How the objects are linked:
ba: fega->dimi, sato->luta, zone->gopo, mito->poku, tiku->sisu, gebi->bika, pofe->goro, guzu->papa, luta->loga, lefu->mivi, tino->sale, gopo->sato, neda->nuri, guka->saso, gadi->tiku, dute->bape, supe->soti, site->zulo, zata->site, dimi->supe, fima->varu, loga->vozu, sale->lene, reke->toni, saso->mito, zolo->vaso, vume->saru, soti->neda, tedo->zolo, fisu->lomu, poto->zunu, laso->gego, fiko->fega, bafa->sisi, vupa->beze, gego->tizu, zunu->zire, nira->sila, tebo->sevi, mivi->riba, vozu->fisu, tira->tino, nuri->laso, lomu->tezo, riba->nunu, fake->pofe, vaso->gadi, varu->zata, bape->nira, sisu->tira, fivu->fiko, puza->dosa, sila->fima, ropa->vume, gegi->tebo, voku->zone, sevi->vupa, kima->zape, tezo->guka, papa->ropa, nunu->tedo, saru->bafa, zape->puza, poku->gegi, zire->fake, lene->voku, beze->guzu, goro->fivu, sisi->gebi, danu->meso, niko->reke, tizu->tabi, dosa->dute, zulo->lefu, tabi->niko, bika->danu, toni->kima, meso->poto
ka: fega->zunu, sato->tira, zone->tiku, mito->loga, tiku->mivi, gebi->guzu, pofe->bika, guzu->mito, luta->tino, lefu->nira, tino->tedo, gopo->sisu, neda->goro, guka->sato, gadi->lefu, dute->niko, supe->fake, site->dute, zata->dosa, dimi->zire, fima->zape, loga->sale, sale->zolo, reke->neda, saso->luta, zolo->site, vume->tebo, soti->pofe, tedo->zata, fisu->voku, poto->saru, laso->fiko, fiko->poto, bafa->vupa, vupa->guka, gego->fega, zunu->bafa, nira->toni, tebo->lomu, mivi->sila, vozu->lene, tira->nunu, nuri->fivu, lomu->zone, riba->fima, fake->gebi, vaso->zulo, varu->puza, bape->reke, sisu->riba, fivu->meso, puza->tizu, sila->kima, ropa->gegi, gegi->fisu, voku->gadi, sevi->tezo, kima->laso, tezo->gopo, papa->poku, nunu->varu, saru->sevi, zape->gego, poku->vozu, zire->sisi, lene->vaso, beze->saso, goro->danu, sisi->beze, danu->ropa, niko->soti, tizu->dimi, dosa->tabi, zulo->bape, tabi->supe, bika->papa, toni->nuri, meso->vume
zu: fega->zire, sato->tino, zone->sisu, mito->vozu, tiku->riba, gebi->papa, pofe->danu, guzu->poku, luta->sale, lefu->sila, tino->zolo, gopo->tira, neda->fivu, guka->luta, gadi->mivi, dute->reke, supe->pofe, site->bape, zata->dute, dimi->fake, fima->puza, loga->lene, sale->vaso, reke->nuri, saso->loga, zolo->zulo, vume->sevi, soti->goro, tedo->site, fisu->zone, poto->bafa, laso->fega, fiko->zunu, bafa->beze, vupa->saso, gego->dimi, zunu->sisi, nira->kima, tebo->tezo, mivi->fima, vozu->voku, tira->tedo, nuri->fiko, lomu->gopo, riba->varu, fake->bika, vaso->lefu, varu->dosa, bape->toni, sisu->nunu, fivu->poto, puza->tabi, sila->zape, ropa->tebo, gegi->lomu, voku->tiku, sevi->guka, kima->gego, tezo->sato, papa->gegi, nunu->zata, saru->vupa, zape->tizu, poku->fisu, zire->gebi, lene->gadi, beze->mito, goro->meso, sisi->guzu, danu->vume, niko->neda, tizu->supe, dosa->niko, zulo->nira, tabi->soti, bika->ropa, toni->laso, meso->saru
tu: fega->goro, sato->voku, zone->sale, mito->tezo, tiku->zolo, gebi->saru, pofe->zunu, guzu->sevi, luta->zone, lefu->zata, tino->tiku, gopo->lene, neda->dimi, guka->fisu, gadi->tedo, dute->zape, supe->fiko, site->fima, zata->sila, dimi->fivu, fima->bape, loga->gopo, sale->sisu, reke->tizu, saso->lomu, zolo->riba, vume->guzu, soti->fega, tedo->mivi, fisu->luta, poto->bika, laso->soti, fiko->pofe, bafa->ropa, vupa->gegi, gego->neda, zunu->danu, nira->dosa, tebo->mito, mivi->site, vozu->sato, tira->gadi, nuri->supe, lomu->loga, riba->zulo, fake->poto, vaso->nunu, varu->nira, bape->puza, sisu->vaso, fivu->fake, puza->toni, sila->dute, ropa->beze, gegi->saso, voku->tino, sevi->poku, kima->niko, tezo->vozu, papa->vupa, nunu->lefu, saru->papa, zape->reke, poku->guka, zire->meso, lene->tira, beze->tebo, goro->zire, sisi->vume, danu->sisi, niko->gego, tizu->nuri, dosa->kima, zulo->varu, tabi->laso, bika->bafa, toni->tabi, meso->gebi
ko: fega->fake, sato->sale, zone->tira, mito->fisu, tiku->nunu, gebi->ropa, pofe->meso, guzu->gegi, luta->lene, lefu->fima, tino->vaso, gopo->tino, neda->fiko, guka->loga, gadi->riba, dute->toni, supe->goro, site->nira, zata->bape, dimi->pofe, fima->dosa, loga->voku, sale->gadi, reke->laso, saso->vozu, zolo->lefu, vume->vupa, soti->fivu, tedo->zulo, fisu->gopo, poto->sisi, laso->dimi, fiko->zire, bafa->guzu, vupa->mito, gego->supe, zunu->gebi, nira->zape, tebo->guka, mivi->varu, vozu->zone, tira->zolo, nuri->fega, lomu->sato, riba->zata, fake->danu, vaso->mivi, varu->dute, bape->kima, sisu->tedo, fivu->zunu, puza->niko, sila->puza, ropa->sevi, gegi->tezo, voku->sisu, sevi->saso, kima->tizu, tezo->luta, papa->tebo, nunu->site, saru->beze, zape->tabi, poku->lomu, zire->bika, lene->tiku, beze->poku, goro->poto, sisi->papa, danu->saru, niko->nuri, tizu->soti, dosa->reke, zulo->sila, tabi->neda, bika->vume, toni->gego, meso->bafa
ni: fega->fiko, sato->gopo, zone->voku, mito->saso, tiku->gadi, gebi->sisi, pofe->fake, guzu->beze, luta->sato, lefu->zulo, tino->tira, gopo->zone, neda->soti, guka->tezo, gadi->vaso, dute->dosa, supe->dimi, site->zata, zata->varu, dimi->fega, fima->sila, loga->luta, sale->tino, reke->niko, saso->guka, zolo->tedo, vume->ropa, soti->supe, tedo->nunu, fisu->vozu, poto->meso, laso->nuri, fiko->fivu, bafa->saru, vupa->sevi, gego->laso, zunu->poto, nira->bape, tebo->gegi, mivi->lefu, vozu->loga, tira->sisu, nuri->neda, lomu->fisu, riba->mivi, fake->zire, vaso->zolo, varu->fima, bape->dute, sisu->tiku, fivu->goro, puza->zape, sila->nira, ropa->papa, gegi->poku, voku->lene, sevi->tebo, kima->toni, tezo->lomu, papa->guzu, nunu->riba, saru->vume, zape->kima, poku->mito, zire->zunu, lene->sale, beze->vupa, goro->pofe, sisi->bafa, danu->bika, niko->tabi, tizu->gego, dosa->puza, zulo->site, tabi->tizu, bika->gebi, toni->reke, meso->danu

The rows follow the links: the fewer symbols apart two objects are, the more alike their rows tend to be.

Each row is also shifted at random along 8 hidden directions that mean nothing.

Rows with their objects:
2,-3,11,3,1,6,-30,11,-1,-23,35,-10,13,-4,1,9,22,37,-22,-35,-2,-23,38,18,-8,-9,19,-41,13,-40,-5,12,-5,-33,-13,11,3,16,28,-10,-13,-29,16,-24,-7,4,15,-13,-12,-2,97,-17,-18,6; object neda
9,15,-4,-13,-24,21,-62,-34,0,17,-20,16,11,2,56,23,-22,-33,-10,34,20,49,-84,-12,46,-44,-33,11,-2,46,48,8,69,-20,11,12,13,-2,-24,30,-19,-17,-18,41,61,28,15,19,7,33,-70,46,-13,2; object toni
-11,-1,18,-34,-12,25,-13,-32,19,20,12,8,12,-32,-8,15,12,5,-23,34,1,21,-13,38,17,-41,-2,5,13,24,12,-6,30,-10,40,25,16,-9,-23,42,-2,-7,-29,11,9,3,32,6,38,21,6,25,-38,-10; object kima
-16,3,-20,-24,-5,0,9,-8,-6,16,-7,21,-29,-27,4,0,-36,-17,11,43,13,-14,-21,2,34,-3,1,13,3,28,-29,-19,19,23,17,0,-1,17,-10,13,-11,27,-9,10,6,17,-2,2,-1,-16,-66,3,5,27; object tiku
78,0,-4,-10,-4,0,30,-25,16,7,-26,7,-30,14,-12,9,-33,4,14,30,11,13,-33,-12,-33,-12,-8,23,0,21,-14,-24,13,42,15,13,18,0,-21,19,-7,27,0,5,11,3,10,12,-7,-5,-33,18,-10,-8; object gadi
62,-4,11,11,12,-23,54,13,21,9,-41,-19,34,-5,-36,-29,13,8,35,-1,-5,-6,21,14,-14,20,-23,5,0,1,11,-15,-40,31,-10,-17,-5,-22,-17,-9,11,-4,3,6,25,-23,-18,-9,-14,8,27,-21,0,-39; object poku
-14,-19,-20,9,-21,7,-42,27,22,-35,-4,16,-15,5,-33,-2,-6,23,15,-26,26,20,-34,-23,2,1,29,41,0,-16,8,5,22,-13,-33,13,26,0,-7,-14,12,10,12,16,34,-17,20,-40,-34,13,-21,12,-9,-11; object fega
-30,25,21,-19,1,-2,3,-12,-24,8,22,22,4,18,3,7,31,-33,-5,-2,15,17,-8,17,-19,-15,-6,6,10,5,19,-8,-5,15,1,27,2,-26,1,-10,-8,12,2,23,-15,-13,1,-10,13,-26,-7,10,7,30; object zata
6,-2,19,-17,-9,3,24,4,-30,19,25,-24,-2,56,15,-18,24,-40,27,-16,-4,-35,-11,21,-4,-15,-5,22,5,15,66,21,-33,-6,48,32,37,-40,-3,2,25,-22,-13,37,-7,-35,0,-20,46,-5,-43,1,53,-13; object tabi
32,4,12,-2,12,-2,43,-21,-34,0,26,2,-43,77,29,11,-1,-33,1,-22,-15,-25,8,-1,-49,-8,13,19,2,-8,15,-3,-40,27,26,38,21,-11,3,-9,4,2,5,-8,-63,-17,4,2,20,-42,-36,2,39,8; object site
-3,23,23,0,9,7,-22,-46,-17,3,8,29,10,17,77,24,-6,-46,-27,7,3,43,-41,5,-5,-35,-10,-4,19,38,33,2,27,5,13,29,4,-25,-15,-14,-17,-2,-38,-1,-40,27,21,22,13,-30,-28,72,5,17; object fima
-6,10,1,4,9,-30,55,23,-21,26,7,-39,5,15,-16,-29,13,-1,29,-1,-23,-50,52,1,-16,33,-5,-14,-12,-6,-18,3,-50,22,11,-28,2,-2,28,-5,15,1,15,3,-9,-22,-43,-5,16,-19,19,-52,45,4; object lomu
-59,-20,15,-34,-11,26,7,1,3,38,-20,-17,16,1,-7,-29,-24,0,5,4,0,-24,-29,32,16,-4,-48,4,-14,25,14,25,-25,-31,28,1,-15,-3,-21,20,3,-4,-32,0,25,29,17,13,30,35,-8,-6,-20,-20; object zunu
-81,-19,17,-16,6,28,-8,6,29,-6,0,-7,37,-42,-40,-18,16,24,3,2,18,1,6,5,20,-6,-28,-50,0,-10,-14,19,5,-45,3,-17,-28,6,-10,12,1,-6,0,-10,25,-2,15,1,17,32,54,-5,-35,-9; object zire
-103,-21,7,-14,10,-6,28,11,17,9,-11,12,19,-24,-56,-25,12,4,-2,-8,-5,13,15,23,-7,17,4,34,-11,14,-23,0,-37,12,-12,-19,-19,-21,-20,0,26,25,-21,-4,-11,-13,0,-13,13,7,7,-6,-21,-18; object beze
29,7,15,-20,-9,5,-22,-15,26,-10,7,54,8,-27,-51,32,48,26,-28,13,19,71,-7,34,-45,-23,15,26,21,-1,13,-27,28,19,-17,32,8,-28,-12,9,-14,42,-5,18,0,-18,34,-13,6,11,30,32,-54,12; object varu
-30,41,35,-1,15,-12,21,-18,-31,13,26,-14,28,56,3,-1,43,-32,15,-22,30,16,11,-24,-47,-8,-45,-58,0,-20,5,1,-10,16,-20,5,-18,-22,12,-21,-21,-13,49,14,9,-33,-16,-9,-2,-35,57,-16,13,33; object zulo
42,3,7,30,22,-20,21,-2,12,-3,-20,-22,44,-32,29,-10,9,-15,10,7,-19,-8,34,1,44,17,-16,-43,4,3,10,-7,-14,-2,0,-26,-28,0,-2,-16,3,-27,-12,-23,-12,6,-21,15,-14,-3,23,2,11,-18; object gegi
-53,-29,-8,-8,-1,9,8,34,-4,-17,16,-15,-8,-12,-19,-26,6,-16,35,-13,8,-50,17,-3,58,14,12,2,-2,-13,17,18,-25,-38,28,3,1,-1,-6,-15,40,-14,-8,14,-8,-28,4,-26,16,-3,-39,-13,29,-15; object fake
36,6,-1,-29,-14,-31,-18,15,-5,38,-13,44,22,-53,-36,14,11,-3,-25,14,13,48,-5,48,32,21,0,40,-3,35,-8,-31,1,16,-37,6,-29,-9,-17,11,-17,26,-18,18,32,22,-13,-11,-9,6,2,-4,-49,13; object voku
25,16,13,-16,-5,2,-7,-33,-16,20,4,5,13,9,39,24,-16,-19,-21,-2,3,5,-3,36,4,-28,-11,1,14,4,13,-19,1,17,4,39,-7,6,-16,-8,-29,-30,-16,-9,-3,34,17,4,-18,-32,25,7,-22,6; object sila
84,-1,-26,14,-18,-6,-55,38,-7,22,-16,-16,20,-38,-13,14,-10,46,-42,-15,-35,4,45,40,49,44,8,27,-3,-46,14,-12,7,-39,-27,-1,-28,45,26,-13,-13,-17,-15,-18,28,50,-16,8,-37,23,53,-56,-39,-4; object saru
-20,-18,-10,-7,-2,40,13,-34,19,-44,7,13,-65,39,10,24,-21,26,-9,13,-4,-14,-36,-42,-61,-59,21,5,-5,-12,-21,13,19,-1,22,10,39,16,-2,45,-3,5,28,-22,-20,-13,40,15,22,30,-37,26,-9,-14; object reke
-59,2,24,-27,8,11,33,-35,16,55,-35,-11,18,-1,10,-15,-46,27,-32,35,-24,4,-24,15,-60,-14,-52,-18,-22,51,-50,12,-6,26,4,-39,-14,3,-5,58,-28,25,-17,-36,2,53,-4,54,24,37,37,10,-39,-7; object tezo
-22,-22,-13,11,-6,30,-3,19,33,-45,-18,0,-13,4,-36,-13,12,41,22,0,5,-8,-23,-36,-34,4,0,-10,-3,-28,3,17,12,-22,-12,-25,5,2,11,-1,11,29,20,6,19,-17,10,4,3,47,-14,-1,0,-15; object meso
43,0,-2,11,2,-12,30,-5,14,18,-47,-19,8,9,2,-16,-28,16,16,17,-12,-7,-14,-3,-28,9,-27,4,-15,16,-9,-5,-13,27,-13,-27,-5,6,-2,15,-10,5,4,-8,30,17,-19,20,-15,24,-2,-17,-7,-25; object saso
-58,-4,-6,5,13,-10,5,-6,-2,18,-27,-6,35,-41,31,-14,-25,-15,-10,12,-11,-19,11,12,55,6,-25,-28,-10,16,-19,4,-14,-8,-9,-34,-48,25,-7,0,-15,-22,-14,-32,0,42,-17,25,-8,8,5,-12,-18,-1; object tebo

From each start, follow one symbol. Which object do you reach?
Answer with the object's name.
start -32,8,-4,-7,1,6,-15,-9,7,-26,28,22,0,-32,-7,16,26,0,-1,9,20,2,24,9,21,-25,30,-16,20,-26,-10,-24,28,8,-3,18,3,13,1,-15,-7,-3,4,8,-8,-12,21,-22,-16,-28,21,6,-14,26
ba -> sila
start -20,2,37,-3,14,-15,58,-24,1,50,-42,-24,40,21,39,-42,-25,-47,25,15,-21,-2,-31,20,-22,7,-52,8,-6,80,30,16,-40,31,30,-22,4,-52,-31,4,20,4,-54,8,-11,14,-17,30,37,2,-43,36,34,-35
zu -> vozu
start -13,1,1,25,15,-23,10,10,13,-6,-17,-4,46,-30,-6,-15,13,-12,18,-6,-2,11,24,-4,40,19,-12,-16,-3,-6,4,-9,-15,1,-28,-30,-37,-3,-9,-25,10,-16,2,-5,13,-7,-19,-5,-19,3,21,-11,-2,-12
ni -> tebo
start 38,-5,-4,11,1,18,7,-14,-12,-27,15,-23,-34,59,35,10,-4,-7,14,-18,-4,-44,-5,-32,-18,-31,6,-17,-2,-28,21,15,-4,-8,24,17,26,11,10,9,0,-40,37,-6,-5,-23,11,-3,5,1,-21,-10,29,-11
zu -> neda
start -34,-15,-29,42,25,-14,15,18,5,-44,8,-11,-7,-22,16,0,-3,-5,11,-18,-15,-34,55,-29,44,23,31,-24,-5,-39,-28,-2,-19,-6,-20,-35,-29,34,11,-27,18,-21,14,-38,-36,-11,-16,-3,-23,-15,0,-24,24,-1
zu -> saso
start -24,-4,4,-44,-18,9,9,15,-47,43,25,-21,-16,47,2,-10,-11,-1,2,-24,-8,-81,8,49,-3,-14,-14,19,-12,-14,19,17,-53,-14,19,31,11,13,10,16,-14,-32,5,4,14,18,3,-19,17,-1,2,-62,-1,1
zu -> dimi
start -32,-30,-24,13,2,26,-37,-12,12,-36,-4,-1,-38,6,53,13,-67,1,-21,-13,-2,-16,-33,-34,29,-21,20,-2,-8,2,-19,25,21,-34,7,3,4,41,-14,7,0,-27,-14,-48,-26,38,32,21,-14,4,-32,38,-8,-16
ni -> goro
start -1,18,-3,-12,-12,8,-47,9,-33,10,32,-11,23,-19,28,15,27,6,-17,-3,4,-36,30,22,54,-16,-10,-51,6,-34,23,10,13,-50,3,5,-18,28,26,0,-24,-47,20,6,26,20,-6,-4,5,12,44,-42,-13,26
ni -> gego
start 92,-2,-6,30,-7,6,-30,12,-8,11,-32,-27,13,21,36,-3,-20,11,-7,-16,-32,-3,-18,3,4,32,-21,16,2,-5,56,18,0,-31,0,-2,3,4,12,-16,0,-11,-25,-1,13,37,-11,30,-13,21,-6,-1,11,-25
tu -> saru
start -2,-7,-5,-39,-7,-11,32,-5,2,27,-13,23,-19,-18,-23,-13,-16,-21,21,35,14,-7,-17,27,9,4,1,42,4,36,-18,-22,-10,37,16,15,8,-8,-28,12,2,35,-22,23,3,2,3,-9,3,-17,-56,7,-2,14
ka -> riba
start 73,-5,-16,35,19,-16,28,6,1,-15,-1,-26,-9,-20,36,-2,-1,3,0,16,-45,-38,46,-9,20,25,31,-23,10,-6,-1,-6,-7,3,26,-30,5,9,28,-3,16,-5,-17,-23,-49,-8,-26,27,8,-1,-12,1,45,-9
ko -> loga
start 59,21,0,8,7,-18,38,1,-3,-2,3,-26,-5,21,-25,-8,15,-8,54,2,29,-15,27,-34,-7,11,-20,-40,2,-30,-15,-24,-2,31,-3,0,2,10,8,-21,-4,-7,57,24,35,-43,-24,-22,-28,-34,26,-42,24,12
ni -> zolo
start 73,0,9,-35,-6,-1,55,-7,-15,42,8,-20,-31,26,-41,0,-5,3,14,16,-7,-22,28,28,-27,7,-13,25,-4,0,-6,-22,-34,32,38,32,17,4,-7,26,4,11,8,10,2,-14,-5,-2,19,-19,3,-45,-1,-3
tu -> mivi
